Below is a small trained network, with its code and all its weights. Each question gives an input and a class and asks what happens when units are switched off, that is, made to give their printed mean instead of their output.

import numpy as np


def w(rows, s, z=0):
    codes = np.array(rows[::2]) - 128.0
    scale = np.full(codes.shape[1], s)
    scale[-1] = z or s
    return codes * scale


def norm(h):
    return h / np.sqrt((h * h).mean(-1, keepdims=True) + 1e-5)


def f(y):
    return np.maximum(y, 0)


def log_softmax(a):
    a = a - a.max(-1, keepdims=True)
    return a - np.log(np.exp(a).sum(-1, keepdims=True))


def net(x, mask):
    res = np.array(x, float).reshape(1, 3) / 4 @ E
    u = 0
    for l in range(3):
        y = f(norm(res) @ A[l][:, :-1].T + A[l][:, -1])
        res = res + np.where(mask[u : u + 6], y, B[l][:, -1]) @ B[l][:, :-1]
        u += 6
    return log_softmax(norm(res)[-1] @ U[:, :-1].T + U[:, -1])


A, B = {}, {}
E = w([
[142,146,62,162,4,243,92,88,42,43,168],'x0',
[154,78,73,44,50,44,103,46,152,176,178],'x1',
[207,197,172,194,106,68,135,155,155,141,254],'x2',
],0.006)
A[0] = w([
[47,106,83,124,168,147,144,85,185,92,91,255],'0.n1',
[120,190,60,140,162,176,63,144,107,43,195,86],'0.n2',
[145,48,139,106,34,73,35,78,81,123,171,61],'0.n3',
[130,203,169,141,171,170,135,131,163,236,225,181],'0.n4',
[123,131,137,160,61,183,126,6,145,71,127,24],'0.n5',
[72,157,99,254,139,143,179,210,41,75,93,33],'0.n6',
],0.004,0.0026)
B[0] = w([
[220,94,145,192,71,65,152,82,195,119,173,252],'0.n1',
[97,122,210,118,144,66,212,165,80,167,144,207],'0.n2',
[187,153,127,143,162,226,95,161,167,197,118,222],'0.n3',
[161,86,99,128,101,125,171,33,192,97,69,248],'0.n4',
[3,80,223,100,150,91,198,141,57,153,201,190],'0.n5',
[185,168,112,53,116,184,53,87,173,189,157,231],'0.n6',
],0.0059,0.0037)
A[1] = w([
[132,92,190,134,113,135,139,94,120,171,149,39],'1.n1',
[131,60,67,132,95,116,143,129,197,106,158,6],'1.n2',
[175,125,151,99,164,134,195,98,169,199,111,108],'1.n3',
[104,194,157,218,208,213,124,180,126,76,89,31],'1.n4',
[12,29,57,102,127,191,111,110,132,98,2,38],'1.n5',
[131,137,33,79,127,86,63,121,91,140,167,27],'1.n6',
],0.0066,0.0025)
B[1] = w([
[166,148,90,71,205,158,114,179,129,69,99,169],'1.n1',
[129,169,134,112,145,191,86,110,109,95,127,170],'1.n2',
[96,96,135,137,129,185,120,148,61,87,147,253],'1.n3',
[133,200,89,59,133,151,3,82,103,201,112,207],'1.n4',
[234,131,134,167,113,35,130,49,72,57,143,201],'1.n5',
[127,203,106,91,179,141,35,154,179,169,95,149],'1.n6',
],0.0074,0.0069)
A[2] = w([
[175,191,124,189,99,119,151,136,152,119,172,58],'2.n1',
[118,131,60,67,105,105,133,100,132,164,174,117],'2.n2',
[124,118,114,134,118,200,141,135,74,109,151,122],'2.n3',
[132,147,91,80,110,109,67,125,151,161,105,53],'2.n4',
[52,142,160,81,168,62,148,140,69,127,124,253],'2.n5',
[86,148,100,156,2,168,126,110,75,115,151,85],'2.n6',
],0.0096,0.0028)
B[2] = w([
[214,90,93,102,103,61,128,40,24,48,38,220],'2.n1',
[75,186,166,160,174,191,98,118,69,151,78,221],'2.n2',
[123,99,42,110,115,144,139,209,153,105,144,255],'2.n3',
[184,184,149,133,142,194,63,227,133,133,111,227],'2.n4',
[80,159,103,158,41,119,178,149,157,154,182,210],'2.n5',
[27,92,217,158,182,61,175,133,254,217,123,250],'2.n6',
],0.0085,0.005)
U = w([
[160,214,147,82,160,209,15,133,94,188,107,104],'0',
[226,110,124,142,89,38,166,21,46,24,101,227],'1',
[12,98,166,146,122,78,225,166,187,205,155,187],'2',
[132,107,37,91,94,187,167,208,112,56,180,6],'3',
],0.011,0.0018)

Each question gives the input, the list of numbers given to net, and the class t.
The units are the neurons (one row each of A and B). Each row of codes is followed by its name. A weight is (code - 128) times the scale printed after its matrix; where a second scale follows, it is the last column's (A, B and U).
mask holds one flag per neuron, layer by layer. A switched-off neuron (its flag False) gives its mean, the last column of its row in B, instead of its output. The means were averaged over made-up inputs and are rounded, as every weight is.
A unit's drop is (log p(t) with every unit on - log p(t) with that unit switched off) / (log p(t) with every unit on - log p(t) with every unit switched off).
The circuit of an input: a set's keep is (log p(t) with only the set's units on - log p(t) with every unit switched off) / (log p(t) with every unit on - log p(t) with every unit switched off). Starting from the 12 units with the biggest drops (on a tie, the unit counted first), units are removed one at a time, each time the one whose removal leaves the highest keep (on an exact tie, the one counted first), for as long as the keep stays at least 0.8.
units of the circuit, in order: the units of the circuit, biggest drop first
most important unit: the unit with the biggest drop
top k neurons: the k neurons with the biggest drops, biggest first
top k neurons in layer l: the k neurons of layer l with the biggest drops, biggest first
drop when u is switched off: that unit's drop, to one decimal
input [-2,6,6], class 0: top 2 neurons => (0.n1 1.n5)
input [-1,-5,7], class 1: units of the circuit, in order => (2.n1)
input [8,8,8], class 0: top 4 neurons => (1.n6 1.n5 2.n2 0.n1)
input [-8,-1,-8], class 1: top 3 neurons => (1.n5 2.n6 0.n2)
input [5,8,7], class 0: top 2 neurons => (1.n6 1.n5)
input [1,0,-3], class 3: top 2 neurons in layer 2 => (2.n1 2.n3)
input [5,4,-6], class 1: top 3 neurons => (1.n5 0.n6 1.n4)
input [7,5,-6], class 2: top 3 neurons => (2.n6 1.n4 2.n1)
input [6,-3,5], class 2: top 3 neurons => (2.n6 1.n5 0.n1)
input [4,5,4], class 0: top 2 neurons => (1.n5 0.n1)
input [6,-3,-5], class 2: top 3 neurons => (2.n6 0.n4 0.n5)
input [2,3,-1], class 3: top 3 neurons => (1.n1 0.n3 1.n4)
input [-2,2,0], class 3: units of the circuit, in order => (1.n3 1.n4)
input [5,3,-8], class 1: units of the circuit, in order => (1.n5)
input [2,3,1], class 3: top 2 neurons in layer 0 => (0.n3 0.n5)
input [4,-3,-2], class 2: top 2 neurons => (2.n6 0.n3)
input [-2,-2,3], class 3: top 4 neurons => (1.n3 0.n1 1.n5 0.n4)
input [0,3,2], class 3: top 2 neurons in layer 1 => (1.n4 1.n3)
input [8,-3,-6], class 2: drop when 2.n6 is switched off => 1.2
input [6,8,6], class 0: most important unit => 1.n6
input [1,-1,1], class 3: drop when 1.n1 is switched off => 0.4
input [7,2,-8], class 1: drop when 1.n5 is switched off => 6.5
